Here is a tiny trained network, its code and every weight. The questions are about switching its units off for an input and a class, where a switched-off unit gives its printed mean instead of its output.

import numpy as np


def w(rows, s, z=0):
    codes = np.array(rows[::2]) - 128.0
    scale = np.full(codes.shape[1], s)
    scale[-1] = z or s
    return codes * scale


def norm(h):
    return h / np.sqrt((h * h).mean(-1, keepdims=True) + 1e-5)


def f(y):
    return np.maximum(y, 0)


def log_softmax(a):
    a = a - a.max(-1, keepdims=True)
    return a - np.log(np.exp(a).sum(-1, keepdims=True))


def net(x, mask):
    res = np.array(x, float).reshape(1, 5) / 4 @ E
    u = 0
    for l in range(3):
        y = f(norm(res) @ A[l][:, :-1].T + A[l][:, -1])
        res = res + np.where(mask[u : u + 4], y, B[l][:, -1]) @ B[l][:, :-1]
        u += 4
    return log_softmax(norm(res)[-1] @ U[:, :-1].T + U[:, -1])


A, B = {}, {}
E = w([
[39,224,115,158,65,104,130,142],'x0',
[56,87,193,213,140,95,118,206],'x1',
[122,80,197,141,56,56,118,81],'x2',
[122,90,149,188,73,148,60,120],'x3',
[50,157,190,101,103,129,5,119],'x4',
],0.011)
A[0] = w([
[249,111,131,41,121,124,148,17,56],'0.n0',
[116,139,134,105,216,101,155,187,71],'0.n1',
[147,38,158,164,207,134,154,213,48],'0.n2',
[166,91,112,104,183,207,66,141,3],'0.n3',
],0.019,0.0068)
B[0] = w([
[184,49,86,99,131,57,120,92,249],'0.n0',
[108,196,120,122,75,160,94,88,178],'0.n1',
[83,34,131,187,252,106,144,152,217],'0.n2',
[190,159,115,62,73,46,118,133,188],'0.n3',
],0.018,0.015)
A[1] = w([
[158,99,148,163,96,136,250,107,78],'1.n0',
[167,197,73,98,205,160,196,145,44],'1.n1',
[166,121,106,95,238,191,205,167,44],'1.n2',
[212,144,144,64,191,199,139,149,3],'1.n3',
],0.022,0.0037)
B[1] = w([
[208,144,119,179,78,38,141,138,218],'1.n0',
[103,128,97,89,33,214,171,119,209],'1.n1',
[133,253,93,112,182,179,94,220,254],'1.n2',
[141,39,111,82,140,41,131,120,157],'1.n3',
],0.014,0.0067)
A[2] = w([
[89,150,250,225,26,69,111,134,78],'2.n0',
[209,37,128,154,56,149,120,24,40],'2.n1',
[166,135,161,29,114,164,201,121,59],'2.n2',
[19,82,230,136,51,58,35,117,253],'2.n3',
],0.019,0.0022)
B[2] = w([
[243,126,80,115,131,107,87,191,234],'2.n0',
[99,255,75,174,123,128,91,50,234],'2.n1',
[123,95,112,109,148,114,186,142,162],'2.n2',
[87,133,232,158,123,150,114,177,252],'2.n3',
],0.015,0.016)
U = w([
[144,139,208,167,124,122,92,179,228],'0',
[99,31,156,188,250,116,178,142,41],'1',
[212,106,76,85,110,62,163,38,249],'2',
[65,181,142,150,105,152,113,64,63],'3',
[91,121,106,83,79,212,220,88,5],'4',
],0.014,0.003)

Each question gives the input, the list of numbers given to net, and the class t.
The units are the neurons (one row each of A and B). Each row of codes is followed by its name. A weight is (code - 128) times the scale printed after its matrix; where a second scale follows, it is the last column's (A, B and U).
mask holds one flag per neuron, layer by layer. A switched-off neuron (its flag False) gives its mean, the last column of its row in B, instead of its output. The means were averaged over made-up inputs and are rounded, as every weight is.
A unit's drop is (log p(t) with every unit on - log p(t) with that unit switched off) / (log p(t) with every unit on - log p(t) with every unit switched off).
The circuit of an input: a set's keep is (log p(t) with only the set's units on - log p(t) with every unit switched off) / (log p(t) with every unit on - log p(t) with every unit switched off). Starting from all 12 units, units are removed one at a time, each time the one whose removal leaves the highest keep (on an exact tie, the one counted first), for as long as the keep stays at least 0.8.
circuit, biggest first: the units of the circuit, biggest drop first
unit that matters most: the unit with the biggest drop
top k neurons: the k neurons with the biggest drops, biggest first
drop when u is switched off: that unit's drop, to one decimal
input [3,-4,3,8,-5], class 3: unit that matters most : 2.n1
input [-5,0,7,3,2], class 3: circuit, biggest first : [2.n1 2.n0]
input [5,2,-7,3,1], class 3: top 3 neurons : [1.n0 2.n0 2.n3]
input [8,-3,0,-7,-7], class 4: circuit, biggest first : [1.n1 0.n0]
input [8,-7,6,-3,6], class 0: top 2 neurons : [0.n0 2.n3]
input [1,-1,-1,-3,5], class 0: top 2 neurons : [0.n0 1.n2]
input [-3,5,-4,-3,4], class 1: top 2 neurons : [0.n2 2.n1]
input [0,-3,2,-2,5], class 3: circuit, biggest first : [0.n3 2.n0]
input [-7,4,3,1,6], class 1: top 2 neurons : [0.n2 0.n1]
input [4,-1,-8,-8,7], class 4: top 2 neurons : [1.n1 2.n1]
input [8,0,2,-8,-1], class 4: top 2 neurons : [0.n0 1.n1]
input [0,1,-3,-8,-6], class 4: top 2 neurons : [1.n1 0.n1]
input [-6,1,4,-7,-1], class 1: top 2 neurons : [0.n2 0.n3]
input [-6,4,-2,-3,6], class 1: circuit, biggest first : [0.n2]
input [6,2,4,-6,0], class 0: top 2 neurons : [0.n0 2.n3]
input [-8,4,1,1,-8], class 1: drop when 0.n2 is switched off : 2.3
input [7,-3,-6,-2,5], class 4: drop when 2.n1 is switched off : 0.1
input [4,0,-1,-8,-3], class 4: drop when 2.n2 is switched off : 0.0
